Here is a tiny trained network, its code and every weight. The questions are about switching its units off for an input and a class, where a switched-off unit gives its printed mean instead of its output.

import numpy as np


def w(rows, s, z=0):
    codes = np.array(rows[::2]) - 128.0
    scale = np.full(codes.shape[1], s)
    scale[-1] = z or s
    return codes * scale


def f(y):
    return np.maximum(y, 0)


def log_softmax(a):
    a = a - a.max(-1, keepdims=True)
    return a - np.log(np.exp(a).sum(-1, keepdims=True))


def net(x, mask):
    res = np.array(x, float).reshape(1, 7) / 4 @ E
    y = f(res @ A[0][:, :-1].T + A[0][:, -1])
    res = res + np.where(mask, y, B[0][:, -1]) @ B[0][:, :-1]
    return log_softmax(res[-1] @ U[:, :-1].T + U[:, -1])


A, B = {}, {}
E = w([
[147,4,162,40,111],'x0',
[128,130,127,124,132],'x1',
[207,215,209,71,35],'x2',
[129,128,128,128,128],'x3',
[177,135,2,74,66],'x4',
[131,127,128,131,127],'x5',
[128,128,128,129,127],'x6',
],0.011)
A[0] = w([
[159,131,145,139,107,46],'n0',
[132,93,151,69,140,3],'n1',
[127,151,112,157,143,46],'n2',
[141,152,53,82,102,63],'n3',
[115,130,191,135,201,107],'n4',
[162,112,58,132,95,105],'n5',
[96,116,88,112,165,92],'n6',
[138,23,142,73,126,61],'n7',
[97,44,44,187,186,132],'n8',
[132,115,109,138,102,54],'n9',
[116,99,131,99,127,59],'n10',
[157,169,157,97,105,106],'n11',
[145,126,46,95,100,97],'n12',
[123,112,238,170,158,67],'n13',
[113,250,79,194,164,15],'n14',
[161,207,183,76,64,109],'n15',
[149,78,146,99,142,27],'n16',
[161,137,65,100,129,34],'n17',
[119,130,83,154,171,102],'n18',
],0.023,0.0051)
B[0] = w([
[136,117,97,111,145,148],'n0',
[194,100,100,132,106,177],'n1',
[164,147,138,134,123,156],'n2',
[83,124,133,190,151,205],'n3',
[65,118,116,189,143,204],'n4',
[83,108,137,184,138,195],'n5',
[120,122,104,91,130,170],'n6',
[227,148,157,150,103,233],'n7',
[84,129,125,8,135,253],'n8',
[112,114,109,146,114,142],'n9',
[173,141,111,142,125,158],'n10',
[104,125,135,64,120,190],'n11',
[81,108,123,201,138,208],'n12',
[51,128,132,215,148,226],'n13',
[255,120,142,165,99,249],'n14',
[106,135,110,13,133,247],'n15',
[182,142,129,134,109,175],'n16',
[95,156,133,178,146,182],'n17',
[122,145,127,79,117,176],'n18',
],0.038,0.025)
U = w([
[128,118,122,23,147,253],'0',
[98,108,144,186,168,57],'1',
[254,121,154,130,108,66],'2',
],0.0063,0.0018)

Each question gives the input, the list of numbers given to net, and the class t.
The units are the neurons (one row each of A and B). Each row of codes is followed by its name. A weight is (code - 128) times the scale printed after its matrix; where a second scale follows, it is the last column's (A, B and U).
mask holds one flag per neuron, in row order. A switched-off neuron (its flag False) gives its mean, the last column of its row in B, instead of its output. The means were averaged over made-up inputs and are rounded, as every weight is.
A unit's drop is (log p(t) with every unit on - log p(t) with that unit switched off) / (log p(t) with every unit on - log p(t) with every unit switched off).
The circuit of an input: a set's keep is (log p(t) with only the set's units on - log p(t) with every unit switched off) / (log p(t) with every unit on - log p(t) with every unit switched off). Starting from the 12 units with the biggest drops (on a tie, the unit counted first), units are removed one at a time, each time the one whose removal leaves the highest keep (on an exact tie, the one counted first), for as long as the keep stays at least 0.8.
circuit, biggest first: the units of the circuit, biggest drop first
most important unit: the unit with the biggest drop
k most important neurons: the k neurons with the biggest drops, biggest first
drop of u: that unit's drop, to one decimal
input [5,4,3,0,-2,-2,5], class 2: most important unit => n8
input [5,8,8,6,-8,3,1], class 0: 2 most important neurons => [n15 n11]
input [8,5,5,6,-8,1,-6], class 1: 2 most important neurons => [n13 n14]
input [-4,1,0,-4,-3,-4,-5], class 2: 3 most important neurons => [n14 n12 n3]
input [4,-8,5,-1,6,-5,-5], class 1: 3 most important neurons => [n8 n12 n3]
input [6,2,5,8,6,-4,-2], class 1: 2 most important neurons => [n14 n12]
input [2,-3,1,7,1,-6,-5], class 2: 2 most important neurons => [n8 n13]
input [-4,5,-5,4,2,-3,3], class 0: 2 most important neurons => [n8 n7]
input [8,5,-6,-8,8,5,4], class 1: 4 most important neurons => [n12 n14 n5 n3]
input [-3,5,-6,2,5,7,4], class 0: 2 most important neurons => [n8 n13]
input [-6,-2,-6,-3,4,-2,-7], class 0: 2 most important neurons => [n8 n7]
input [-5,-4,6,-8,4,-4,-5], class 0: 2 most important neurons => [n15 n7]
input [5,7,-3,8,3,-1,-4], class 2: 2 most important neurons => [n7 n15]
input [0,-8,-8,8,4,5,7], class 0: circuit, biggest first => [n8]
input [1,0,3,6,5,-4,8], class 1: drop of n8 => 0.3
input [-4,-2,6,7,-4,7,6], class 0: drop of n15 => 1.5
input [-7,8,3,8,-3,1,1], class 2: drop of n14 => 3.2
